Below are the code and all the weights of a small trained network. Each question names an input and a target symbol and asks about switching units off, where a switched-off unit gives its printed mean instead of its output.

import numpy as np


def w(rows, s, z=0):
    codes = np.array(rows[::2]) - 128.0
    scale = np.full(codes.shape[1], s)
    scale[-1] = z or s
    return codes * scale


def norm(h):
    return h / np.sqrt((h * h).mean(-1, keepdims=True) + 1e-5)


def softmax(a):
    e = np.exp(a - a.max(-1, keepdims=True))
    return e / e.sum(-1, keepdims=True)


def log_softmax(a):
    a = a - a.max(-1, keepdims=True)
    return a - np.log(np.exp(a).sum(-1, keepdims=True))


def net(x, mask):
    ids = ['αβγεζηθλμξτψ'.index(c) for c in x.split()]
    T = len(ids)
    res = E[ids] + P[:T]
    u = 0
    for l in range(2):
        r = norm(res)
        for j in range(3):
            rows = slice(4 * j, 4 * j + 4)
            q, k, v = (r @ M[l][rows].T for M in (Q, K, V))
            z = softmax(np.where(np.tri(T) > 0, q @ k.T / 4**0.5, -1e9)) @ v
            o = O[l][rows]
            res = res + np.where(mask[u + j], z, o[:, -1]) @ o[:, :-1]
        u += 3
    return log_softmax(norm(res)[-1] @ U[:, :-1].T + U[:, -1])


Q, K, V, O = {}, {}, {}, {}
E = w([
[129,137,135,140],'α',
[129,120,149,135],'β',
[139,133,125,136],'γ',
[135,141,147,130],'ε',
[131,137,138,121],'ζ',
[164,57,102,2],'η',
[146,129,143,130],'θ',
[123,139,128,134],'λ',
[124,158,126,129],'μ',
[159,151,92,140],'ξ',
[101,136,146,128],'τ',
[140,128,72,144],'ψ',
],0.0074)
P = w([
[112,101,102,117],'0',
[221,253,126,109],'1',
[217,242,125,119],'2',
[198,232,125,131],'3',
[194,227,136,126],'4',
[199,208,150,133],'5',
[192,193,152,137],'6',
[200,188,165,137],'7',
[196,178,163,133],'8',
[199,166,172,129],'9',
[197,151,168,131],'10',
[210,141,178,136],'11',
[212,130,191,132],'12',
],0.0026)
Q[0] = w([
[80,99,61,171],'0.h1',
[179,163,132,169],'0.h1',
[168,167,143,187],'0.h1',
[252,183,157,131],'0.h1',
[192,176,194,73],'0.h2',
[164,131,115,160],'0.h2',
[109,115,122,144],'0.h2',
[48,84,83,148],'0.h2',
[104,99,149,164],'0.h3',
[180,141,123,118],'0.h3',
[192,120,123,135],'0.h3',
[34,46,43,164],'0.h3',
],0.011)
K[0] = w([
[200,168,107,157],'0.h1',
[124,75,93,95],'0.h1',
[120,68,69,101],'0.h1',
[97,61,122,70],'0.h1',
[127,10,72,62],'0.h2',
[84,124,118,127],'0.h2',
[131,158,133,140],'0.h2',
[164,211,180,178],'0.h2',
[200,118,148,154],'0.h3',
[89,118,118,72],'0.h3',
[127,104,111,66],'0.h3',
[172,118,71,196],'0.h3',
],0.011)
V[0] = w([
[163,131,104,147],'0.h1',
[115,91,176,149],'0.h1',
[124,142,124,72],'0.h1',
[108,131,142,52],'0.h1',
[74,155,124,197],'0.h2',
[143,83,147,98],'0.h2',
[169,119,112,55],'0.h2',
[143,118,161,203],'0.h2',
[130,85,66,3],'0.h3',
[124,62,124,78],'0.h3',
[117,93,76,202],'0.h3',
[129,133,130,144],'0.h3',
],0.0055)
O[0] = w([
[144,120,170,115,137],'0.h1',
[123,191,107,215,76],'0.h1',
[156,69,95,86,181],'0.h1',
[149,49,49,105,183],'0.h1',
[10,144,112,131,29],'0.h2',
[192,107,125,167,156],'0.h2',
[237,102,152,86,237],'0.h2',
[81,208,115,209,37],'0.h2',
[3,19,180,79,142],'0.h3',
[58,57,137,162,68],'0.h3',
[149,147,210,182,4],'0.h3',
[146,142,130,138,124],'0.h3',
],0.0035,0.0028)
Q[1] = w([
[139,106,131,127],'1.h1',
[137,102,125,127],'1.h1',
[152,59,120,115],'1.h1',
[159,78,119,100],'1.h1',
[218,134,114,70],'1.h2',
[124,77,126,135],'1.h2',
[44,131,127,176],'1.h2',
[113,247,99,136],'1.h2',
[144,105,136,76],'1.h3',
[89,134,92,217],'1.h3',
[133,196,136,141],'1.h3',
[101,127,110,177],'1.h3',
],0.014)
K[1] = w([
[128,111,119,117],'1.h1',
[130,89,116,115],'1.h1',
[115,32,94,93],'1.h1',
[94,49,87,87],'1.h1',
[150,38,74,122],'1.h2',
[184,171,126,118],'1.h2',
[105,211,187,125],'1.h2',
[12,61,182,122],'1.h2',
[56,140,144,157],'1.h3',
[209,132,130,69],'1.h3',
[156,62,55,117],'1.h3',
[198,139,140,80],'1.h3',
],0.011)
V[1] = w([
[153,153,129,90],'1.h1',
[97,103,138,138],'1.h1',
[138,146,126,100],'1.h1',
[171,139,140,127],'1.h1',
[63,143,201,119],'1.h2',
[199,124,147,104],'1.h2',
[136,77,127,199],'1.h2',
[126,127,2,149],'1.h2',
[157,160,176,120],'1.h3',
[85,165,130,89],'1.h3',
[164,168,137,105],'1.h3',
[132,146,80,95],'1.h3',
],0.0082)
O[1] = w([
[129,50,123,95,254],'1.h1',
[153,175,139,132,34],'1.h1',
[140,68,135,111,206],'1.h1',
[100,88,107,110,210],'1.h1',
[159,58,188,214,41],'1.h2',
[141,181,148,61,232],'1.h2',
[214,140,36,157,70],'1.h2',
[26,135,3,119,137],'1.h2',
[129,175,159,143,157],'1.h3',
[101,99,174,170,187],'1.h3',
[90,173,156,130,209],'1.h3',
[59,118,136,113,216],'1.h3',
],0.0056,0.003)
U = w([
[44,49,28,198,166],'α',
[223,246,97,90,105],'β',
[170,191,33,209,191],'γ',
[73,224,181,189,252],'ε',
[123,208,233,52,126],'ζ',
[126,10,193,216,127],'η',
[1,57,201,79,122],'θ',
[237,54,72,178,106],'λ',
[120,58,49,91,79],'μ',
[138,116,117,129,76],'ξ',
[27,200,20,62,99],'τ',
[208,133,224,166,126],'ψ',
],0.0093,0.0033)

Each question gives the input, a string of symbols that net reads in full, and the target symbol t.
The units are the heads (4 rows each of Q, K, V and O). Each row of codes is followed by its name. A weight is (code - 128) times the scale printed after its matrix; where a second scale follows, it is the last column's (O and U).
mask holds one flag per head, layer by layer. A switched-off head (its flag False) gives its mean, the last column of its rows in O, instead of its output. The means were averaged over made-up inputs and are rounded, as every weight is.
A unit's drop is (log p(t) with every unit on - log p(t) with that unit switched off) / (log p(t) with every unit on - log p(t) with every unit switched off).
The circuit of an input: a set's keep is (log p(t) with only the set's units on - log p(t) with every unit switched off) / (log p(t) with every unit on - log p(t) with every unit switched off). Starting from all 6 units, units are removed one at a time, each time the one whose removal leaves the highest keep (on an exact tie, the one counted first), for as long as the keep stays at least 0.8.
units of the circuit, in order: the units of the circuit, biggest drop first
most important unit: the unit with the biggest drop
heads that matter: for each layer, one digit per head in row order, 1 if its drop is at least 0.15 and else 0, layers parted by /
drop when u is switched off: that unit's drop, to one decimal
input ψ ε τ ψ τ β, target λ: units of the circuit, in order -> (0.h3; 0.h2; 0.h1; 1.h2)
input α θ θ τ μ ξ α ψ γ γ β, target ε: units of the circuit, in order -> (0.h2; 0.h1; 0.h3)
input λ θ θ γ, target η: units of the circuit, in order -> (1.h2; 0.h2; 0.h3)
input μ ζ β λ β ζ μ λ ψ θ ζ, target θ: most important unit -> 0.h2
input θ μ λ η γ ε ψ τ, target τ: heads that matter -> 000 / 010
input ε μ ξ, target τ: units of the circuit, in order -> (1.h2; 0.h2)
input η β λ τ, target β: units of the circuit, in order -> (1.h1; 0.h3; 0.h1)
input μ λ μ ε θ ζ ε ξ τ θ γ ξ, target θ: units of the circuit, in order -> (0.h2; 1.h2; 0.h1)
input μ ξ θ, target θ: units of the circuit, in order -> (0.h2; 1.h2)
input β α λ ε, target γ: units of the circuit, in order -> (1.h2; 0.h2; 0.h3)
input τ α ψ μ λ ξ γ λ, target α: units of the circuit, in order -> (1.h2; 0.h2)
input τ ζ α γ μ θ ε γ τ, target α: units of the circuit, in order -> (1.h2; 0.h2; 0.h1)
input γ ξ β ψ μ ε θ ξ λ ε ξ β, target ψ: heads that matter -> 111 / 010
input α λ λ, target ε: most important unit -> 0.h2
input γ λ μ, target ψ: heads that matter -> 101 / 010
input μ α τ γ ε μ ψ τ α ξ λ λ, target θ: units of the circuit, in order -> (0.h2; 1.h2; 0.h3; 0.h1)
input μ μ θ μ ψ α ξ θ γ ζ, target θ: units of the circuit, in order -> (0.h2; 1.h2; 0.h3; 1.h3)
input θ ξ α ζ θ τ, target β: heads that matter -> 001 / 000
input λ λ γ ζ θ γ τ ξ μ β τ, target η: drop when 0.h2 is switched off -> 1.3
input τ β ε μ β μ, target α: most important unit -> 1.h2
input θ θ γ ε ξ μ μ α ε θ ε α μ, target β: drop when 1.h3 is switched off -> 0.0
input μ λ μ λ μ ψ γ μ τ θ β λ, target θ: drop when 0.h1 is switched off -> 0.1
